Below is a small trained network, with its code and all its weights. Each question gives an input and a target symbol and asks what happens when units are switched off, that is, made to give their printed mean instead of their output.

import numpy as np


def w(rows, s, z=0):
    codes = np.array(rows[::2]) - 128.0
    scale = np.full(codes.shape[1], s)
    scale[-1] = z or s
    return codes * scale


def norm(h):
    return h / np.sqrt((h * h).mean(-1, keepdims=True) + 1e-5)


def f(y):
    return np.maximum(y, 0)


def softmax(a):
    e = np.exp(a - a.max(-1, keepdims=True))
    return e / e.sum(-1, keepdims=True)


def log_softmax(a):
    a = a - a.max(-1, keepdims=True)
    return a - np.log(np.exp(a).sum(-1, keepdims=True))


def net(x, mask):
    ids = ['Φαβδπτω'.index(c) for c in x.split()]
    T = len(ids)
    res = E[ids] + P[:T]
    u = 0
    for l in range(2):
        r = norm(res)
        for j in range(2):
            rows = slice(2 * j, 2 * j + 2)
            q, k, v = (r @ M[l][rows].T for M in (Q, K, V))
            z = softmax(np.where(np.tri(T) > 0, q @ k.T / 2**0.5, -1e9)) @ v
            o = O[l][rows]
            res = res + np.where(mask[u + j], z, o[:, -1]) @ o[:, :-1]
        u += 2
        y = f(norm(res) @ A[l][:, :-1].T + A[l][:, -1])
        res = res + np.where(mask[u : u + 4], y, B[l][:, -1]) @ B[l][:, :-1]
        u += 4
    return log_softmax(norm(res)[-1] @ U[:, :-1].T + U[:, -1])


Q, K, V, O, A, B = {}, {}, {}, {}, {}, {}
E = w([
[77,124,59,70,128,127,169,160],'Φ',
[184,211,7,166,42,176,120,218],'α',
[138,78,71,87,155,204,70,131],'β',
[156,107,117,195,186,138,64,143],'δ',
[111,73,90,202,84,75,165,105],'π',
[158,133,160,107,146,25,95,196],'τ',
[61,173,117,126,130,133,29,144],'ω',
],0.011)
P = w([
[243,198,39,95,240,159,125,30],'0',
[238,101,154,61,38,94,1,93],'1',
[203,107,200,106,85,134,74,181],'2',
[187,52,232,107,91,121,143,130],'3',
[142,48,221,123,113,106,125,124],'4',
[65,52,193,161,195,130,30,58],'5',
],0.0033)
Q[0] = w([
[189,164,151,110,173,126,96,180],'0.h0',
[155,171,142,98,88,104,223,172],'0.h0',
[144,93,168,254,109,101,169,56],'0.h1',
[162,163,182,120,120,50,97,121],'0.h1',
],0.0085)
K[0] = w([
[166,200,22,191,152,193,137,130],'0.h0',
[177,166,93,40,254,70,74,91],'0.h0',
[122,42,242,50,231,49,64,178],'0.h1',
[103,122,72,110,220,162,141,37],'0.h1',
],0.0053)
V[0] = w([
[93,146,216,108,165,219,82,223],'0.h0',
[133,180,37,102,64,173,91,226],'0.h0',
[71,169,142,5,215,117,160,78],'0.h1',
[61,111,158,142,198,203,124,3],'0.h1',
],0.0049)
O[0] = w([
[181,195,108,76,197,84,5,104,100],'0.h0',
[82,131,117,142,108,156,129,1,254],'0.h0',
[129,183,187,93,152,169,195,110,48],'0.h1',
[87,119,181,80,147,152,93,215,45],'0.h1',
],0.0059,0.0072)
A[0] = w([
[114,187,156,90,78,97,128,121,249],'0.n0',
[117,172,43,122,153,155,254,127,163],'0.n1',
[164,150,64,173,125,165,162,154,154],'0.n2',
[160,98,178,174,134,186,119,194,196],'0.n3',
],0.0067,0.0016)
B[0] = w([
[55,101,144,132,152,148,219,117,174],'0.n0',
[168,91,135,191,254,113,72,60,244],'0.n1',
[99,146,152,80,145,110,75,21,253],'0.n2',
[46,73,131,152,115,72,106,48,172],'0.n3',
],0.0054,0.0037)
Q[1] = w([
[72,28,108,151,175,94,137,13],'1.h0',
[183,232,143,91,147,172,202,210],'1.h0',
[138,127,213,25,160,41,153,162],'1.h1',
[133,137,231,64,143,106,182,254],'1.h1',
],0.0055)
K[1] = w([
[134,82,138,207,161,2,154,154],'1.h0',
[49,93,45,152,47,164,35,2],'1.h0',
[90,113,85,187,168,217,152,86],'1.h1',
[36,59,120,150,136,180,56,55],'1.h1',
],0.0061)
V[1] = w([
[50,155,251,115,117,155,80,119],'1.h0',
[205,228,99,91,186,66,130,111],'1.h0',
[110,112,119,79,236,66,131,239],'1.h1',
[99,81,233,78,255,160,176,124],'1.h1',
],0.0059)
O[1] = w([
[115,82,118,10,132,77,102,29,65],'1.h0',
[172,220,254,166,111,157,141,84,128],'1.h0',
[164,74,231,117,85,60,135,152,1],'1.h1',
[211,110,106,39,155,77,217,138,8],'1.h1',
],0.0072,0.0071)
A[1] = w([
[25,21,66,92,74,205,103,223,204],'1.n0',
[220,197,200,76,190,192,64,127,132],'1.n1',
[155,3,93,223,34,135,193,154,251],'1.n2',
[76,110,167,158,103,12,137,117,207],'1.n3',
],0.0047,0.0021)
B[1] = w([
[135,178,144,104,112,113,254,171,254],'1.n0',
[108,85,160,142,31,97,132,204,178],'1.n1',
[34,99,148,79,127,61,170,153,238],'1.n2',
[198,71,110,120,196,150,147,92,165],'1.n3',
],0.0075,0.0045)
U = w([
[195,170,92,87,221,167,212,69,61],'Φ',
[76,184,53,221,124,201,64,64,125],'α',
[198,71,111,33,94,208,91,167,194],'β',
[190,34,131,199,170,59,5,180,2],'δ',
[47,84,97,171,100,85,202,241,137],'π',
[168,192,253,203,64,160,161,174,148],'τ',
[74,201,191,30,83,78,65,83,53],'ω',
],0.0066,0.0025)

Each question gives the input, a string of symbols that net reads in full, and the target symbol t.
The units are the heads (2 rows each of Q, K, V and O) and the neurons (one row each of A and B). Each row of codes is followed by its name. A weight is (code - 128) times the scale printed after its matrix; where a second scale follows, it is the last column's (O, A, B and U).
mask holds one flag per unit, layer by layer, with each layer's heads first. A switched-off unit (its flag False) gives its mean, the last column of its rows in O or B, instead of its output. The means were averaged over made-up inputs and are rounded, as every weight is.
A unit's drop is (log p(t) with every unit on - log p(t) with that unit switched off) / (log p(t) with every unit on - log p(t) with every unit switched off).
The circuit of an input: a set's keep is (log p(t) with only the set's units on - log p(t) with every unit switched off) / (log p(t) with every unit on - log p(t) with every unit switched off). Starting from all 12 units, units are removed one at a time, each time the one whose removal leaves the highest keep (on an exact tie, the one counted first), for as long as the keep stays at least 0.8.
units of the circuit, in order: the units of the circuit, biggest drop first
most important unit: the unit with the biggest drop
top k neurons: the k neurons with the biggest drops, biggest first
which heads matter: for each layer, one digit per head in row order, 1 if its drop is at least 0.15 and else 0, layers parted by /
input τ β α Φ α α, target τ: most important unit	1.h0
input δ ω τ ω π, target δ: units of the circuit, in order	1.h1, 0.h0
input δ α π β, target π: units of the circuit, in order	0.h0, 1.n0
input δ δ δ, target δ: units of the circuit, in order	0.h0, 1.h1
input π α π, target π: units of the circuit, in order	0.h0, 1.n2
input τ π ω, target τ: units of the circuit, in order	1.h0, 0.h0
input δ τ τ ω α α, target δ: units of the circuit, in order	1.h1, 0.h1, 0.h0
input ω τ ω, target ω: units of the circuit, in order	0.h1, 1.h1
input τ π ω τ α τ, target τ: which heads matter	10 / 11
input π π ω Φ α τ, target π: which heads matter	10 / 10
input ω β ω ω, target ω: units of the circuit, in order	0.h1, 0.h0, 1.h1
input Φ β α τ δ, target Φ: which heads matter	01 / 01
input ω β α τ, target ω: units of the circuit, in order	1.h0, 0.h1
input Φ δ τ π α α, target Φ: units of the circuit, in order	0.h1, 1.h1
input τ Φ β, target τ: units of the circuit, in order	1.h0, 1.h1
input π β β ω π τ, target π: units of the circuit, in order	0.h0, 0.n1
input π α π τ δ α, target π: which heads matter	11 / 11
input ω δ Φ δ ω β, target β: which heads matter	11 / 01
input δ α π δ, target π: which heads matter	11 / 10
input π τ δ β α, target π: which heads matter	10 / 11
input δ τ β π Φ, target δ: top 3 neurons	0.n1, 1.n0, 1.n3
input Φ τ ω β α, target Φ: top neuron	0.n0
input Φ β Φ Φ τ π, target Φ: most important unit	0.h1
input β π τ Φ Φ β, target β: which heads matter	01 / 11
